Below are the code and all the weights of a small trained network. Each question names an input and a class and asks about switching units off, where a switched-off unit gives its printed mean instead of its output.

import numpy as np


def w(rows, s, z=0):
    codes = np.array(rows[::2]) - 128.0
    scale = np.full(codes.shape[1], s)
    scale[-1] = z or s
    return codes * scale


def f(y):
    return y / 2 * (1 + np.tanh(0.7978845608 * (y + 0.044715 * y**3)))


def log_softmax(a):
    a = a - a.max(-1, keepdims=True)
    return a - np.log(np.exp(a).sum(-1, keepdims=True))


def net(x, mask):
    res = np.array(x, float).reshape(1, 5) / 4 @ E
    y = f(res @ A[0][:, :-1].T + A[0][:, -1])
    res = res + np.where(mask, y, B[0][:, -1]) @ B[0][:, :-1]
    return log_softmax(res[-1] @ U[:, :-1].T + U[:, -1])


A, B = {}, {}
E = w([
[79,242,104,127,148,73,208,214,179,197,83],'x0',
[47,97,144,117,60,67,114,70,209,135,193],'x1',
[128,144,127,125,117,82,53,208,126,49,114],'x2',
[105,113,233,255,201,52,208,145,151,83,126],'x3',
[135,80,158,136,122,122,93,97,124,85,155],'x4',
],0.0076)
A[0] = w([
[65,186,98,106,111,85,146,151,191,173,122,246],'neuron 1',
[189,104,100,85,107,207,66,117,61,110,123,254],'neuron 2',
[87,151,85,68,61,114,123,111,167,184,140,211],'neuron 3',
[106,143,186,209,184,65,173,171,160,109,124,212],'neuron 4',
[123,1,187,145,93,123,89,41,131,71,212,202],'neuron 5',
[75,158,104,98,99,109,139,116,182,186,133,169],'neuron 6',
],0.007,0.0037)
B[0] = w([
[101,221,132,118,102,110,224,184,144,166,143,207],'neuron 1',
[186,114,39,2,148,180,86,132,77,131,109,239],'neuron 2',
[94,148,86,40,58,127,129,127,174,182,190,204],'neuron 3',
[118,171,220,219,190,40,205,162,93,81,80,203],'neuron 4',
[85,14,128,136,115,95,84,9,194,57,144,245],'neuron 5',
[60,179,124,99,69,99,181,134,193,186,180,182],'neuron 6',
],0.0071,0.011)
U = w([
[126,75,99,96,88,125,36,105,148,61,147,12],'0',
[90,176,115,101,64,122,161,164,185,227,172,207],'1',
[99,80,176,198,156,115,171,59,161,126,133,36],'2',
[221,144,78,92,168,239,129,151,32,188,96,246],'3',
[130,182,177,199,184,77,155,254,97,83,68,133],'4',
],0.0087,0.0011)

Each question gives the input, the list of numbers given to net, and the class t.
The units are the neurons (one row each of A and B). Each row of codes is followed by its name. A weight is (code - 128) times the scale printed after its matrix; where a second scale follows, it is the last column's (A, B and U).
mask holds one flag per neuron, in row order. A switched-off neuron (its flag False) gives its mean, the last column of its row in B, instead of its output. The means were averaged over made-up inputs and are rounded, as every weight is.
A unit's drop is (log p(t) with every unit on - log p(t) with that unit switched off) / (log p(t) with every unit on - log p(t) with every unit switched off).
The circuit of an input: a set's keep is (log p(t) with only the set's units on - log p(t) with every unit switched off) / (log p(t) with every unit on - log p(t) with every unit switched off). Starting from all 6 units, units are removed one at a time, each time the one whose removal leaves the highest keep (on an exact tie, the one counted first), for as long as the keep stays at least 0.8.
circuit, biggest first: the units of the circuit, biggest drop first
top k neurons: the k neurons with the biggest drops, biggest first
drop of u: that unit's drop, to one decimal
input [-1,-1,-7,8,-6], class 4: circuit, biggest first => neuron 4
input [-3,-7,-7,7,-1], class 4: circuit, biggest first => neuron 5; neuron 4
input [-2,4,7,4,7], class 2: top 4 neurons => neuron 2; neuron 4; neuron 5; neuron 3
input [-2,-4,5,-8,6], class 3: top 2 neurons => neuron 2; neuron 5
input [-2,-1,7,2,-1], class 4: top 3 neurons => neuron 5; neuron 3; neuron 2
input [3,-3,-8,7,8], class 4: top 2 neurons => neuron 4; neuron 5
input [-2,-4,-5,4,-3], class 4: top 2 neurons => neuron 5; neuron 2
input [2,1,-3,8,0], class 4: drop of neuron 4 => 0.1
input [5,5,-1,6,5], class 4: drop of neuron 4 => 0.4
input [-3,-3,-5,8,-4], class 4: top 2 neurons => neuron 4; neuron 5
input [4,5,-1,6,3], class 4: drop of neuron 4 => 0.4
